Here is a tiny trained network, its code and every weight. The questions are about switching its units off for an input and a target symbol, where a switched-off unit gives its printed mean instead of its output.

import numpy as np


def w(rows, s, z=0):
    codes = np.array(rows[::2]) - 128.0
    scale = np.full(codes.shape[1], s)
    scale[-1] = z or s
    return codes * scale


def norm(h):
    return h / np.sqrt((h * h).mean(-1, keepdims=True) + 1e-5)


def f(y):
    return np.maximum(y, 0)


def softmax(a):
    e = np.exp(a - a.max(-1, keepdims=True))
    return e / e.sum(-1, keepdims=True)


def log_softmax(a):
    a = a - a.max(-1, keepdims=True)
    return a - np.log(np.exp(a).sum(-1, keepdims=True))


def net(x, mask):
    ids = ['γδελξπτψ'.index(c) for c in x.split()]
    T = len(ids)
    res = E[ids] + P[:T]
    q, k, v = (norm(res) @ M[0].T for M in (Q, K, V))
    z = softmax(np.where(np.tri(T) > 0, q @ k.T / 2**0.5, -1e9)) @ v
    res = res + np.where(mask[0], z, O[0][:, -1]) @ O[0][:, :-1]
    y = f(norm(res) @ A[0][:, :-1].T + A[0][:, -1])
    res = res + np.where(mask[1:9], y, B[0][:, -1]) @ B[0][:, :-1]
    return log_softmax(norm(res)[-1] @ U[:, :-1].T + U[:, -1])


Q, K, V, O, A, B = {}, {}, {}, {}, {}, {}
E = w([
[179,139,132,6,113,144],'γ',
[130,127,154,69,107,127],'δ',
[85,92,195,98,116,127],'ε',
[116,130,175,62,118,123],'λ',
[170,125,110,54,114,155],'ξ',
[96,75,179,102,105,133],'π',
[165,131,169,71,137,125],'τ',
[166,84,198,156,174,243],'ψ',
],0.016)
P = w([
[83,149,84,152,148,112],'0',
[194,83,161,5,59,162],'1',
[99,101,131,70,137,154],'2',
[120,133,71,120,126,66],'3',
[195,97,147,57,66,120],'4',
[133,135,113,214,122,158],'5',
[117,122,80,128,133,58],'6',
[179,108,132,91,82,118],'7',
[35,127,178,106,150,155],'8',
[104,33,93,215,76,171],'9',
],0.017)
Q[0] = w([
[167,172,216,165,70,248],'h0',
[60,158,102,70,178,188],'h0',
],0.017)
K[0] = w([
[212,110,212,145,23,103],'h0',
[69,250,120,144,66,224],'h0',
],0.014)
V[0] = w([
[54,188,148,199,136,109],'h0',
[207,157,248,88,244,87],'h0',
],0.015)
O[0] = w([
[170,34,144,72,192,176,1],'h0',
[214,115,112,199,254,24,149],'h0',
],0.012,0.0096)
A[0] = w([
[133,182,90,186,56,159,163],'n0',
[104,139,176,71,90,179,2],'n1',
[72,169,25,253,117,158,79],'n2',
[138,133,201,137,52,145,208],'n3',
[68,146,72,63,124,74,216],'n4',
[228,193,77,145,125,210,99],'n5',
[76,133,64,121,142,52,124],'n6',
[18,116,119,129,149,134,117],'n7',
],0.018,0.0034)
B[0] = w([
[242,81,111,90,87,156,255],'n0',
[165,105,93,209,122,99,212],'n1',
[131,62,192,250,139,43,238],'n2',
[76,112,97,177,201,150,234],'n3',
[88,200,187,89,131,102,218],'n4',
[10,118,80,58,188,127,144],'n5',
[70,77,133,171,140,197,211],'n6',
[185,185,131,43,102,115,183],'n7',
],0.023,0.012)
U = w([
[164,30,110,70,113,116,98],'γ',
[114,125,182,68,130,93,253],'δ',
[158,108,56,147,229,85,35],'ε',
[112,197,73,191,134,61,100],'λ',
[176,167,151,144,35,149,114],'ξ',
[60,161,251,146,77,113,50],'π',
[51,107,178,148,217,175,100],'τ',
[86,86,85,164,89,197,183],'ψ',
],0.014,0.0048)

Each question gives the input, a string of symbols that net reads in full, and the target symbol t.
The units are the heads (2 rows each of Q, K, V and O) and the neurons (one row each of A and B). Each row of codes is followed by its name. A weight is (code - 128) times the scale printed after its matrix; where a second scale follows, it is the last column's (O, A, B and U).
mask holds one flag per unit, heads first, then neurons. A switched-off unit (its flag False) gives its mean, the last column of its rows in O or B, instead of its output. The means were averaged over made-up inputs and are rounded, as every weight is.
A unit's drop is (log p(t) with every unit on - log p(t) with that unit switched off) / (log p(t) with every unit on - log p(t) with every unit switched off).
The circuit of an input: a set's keep is (log p(t) with only the set's units on - log p(t) with every unit switched off) / (log p(t) with every unit on - log p(t) with every unit switched off). Starting from all 9 units, units are removed one at a time, each time the one whose removal leaves the highest keep (on an exact tie, the one counted first), for as long as the keep stays at least 0.8.
circuit, biggest first: the units of the circuit, biggest drop first
unit that matters most: the unit with the biggest drop
k most important neurons: the k neurons with the biggest drops, biggest first
input γ δ ξ, target π: 2 most important neurons => (n4 n6)
input ψ π ψ λ γ, target δ: circuit, biggest first => (n1 h0 n5 n2)
input π λ π, target λ: 4 most important neurons => (n1 n0 n6 n7)
input π ξ π π, target ψ: circuit, biggest first => (h0 n1 n2)
input λ ε δ, target γ: circuit, biggest first => (h0 n3)
input π π γ, target λ: most important neuron => (n1)
input ψ ξ ξ ψ ε ε λ ε ξ, target ε: 2 most important neurons => (n1 n0)
input ψ π ξ, target δ: circuit, biggest first => (n3 n0 h0 n2)
input δ ε π π π γ γ ε τ, target π: circuit, biggest first => (h0 n1)
input ψ γ τ, target δ: circuit, biggest first => (n3 h0 n0 n2)
input π π π ε τ ε γ, target ψ: circuit, biggest first => (h0 n1 n0)
input τ γ γ, target τ: circuit, biggest first => (h0 n6 n0 n1)
input π π τ ε, target ψ: 4 most important neurons => (n1 n0 n2 n3)
input ξ ξ π ε π λ ε, target ξ: circuit, biggest first => (h0 n7 n1)
input ε γ ε δ π λ δ, target γ: circuit, biggest first => (h0)
input λ ψ ψ π, target δ: 4 most important neurons => (n3 n0 n6 n2)
input λ ε γ τ, target δ: circuit, biggest first => (h0 n3 n0 n2)
input ψ λ π ε π π π, target τ: circuit, biggest first => (n0 h0 n1)
input ε ε δ, target ε: 4 most important neurons => (n1 n0 n6 n2)
input γ δ ξ π δ ε π ξ π, target ε: 2 most important neurons => (n1 n3)
input ψ τ π ξ, target τ: unit that matters most => n0
input λ ψ γ γ ε, target τ: 4 most important neurons => (n6 n1 n7 n2)
input δ π γ ξ δ τ π, target λ: 2 most important neurons => (n0 n1)
input λ ε ξ ε, target δ: 4 most important neurons => (n0 n3 n2 n6)
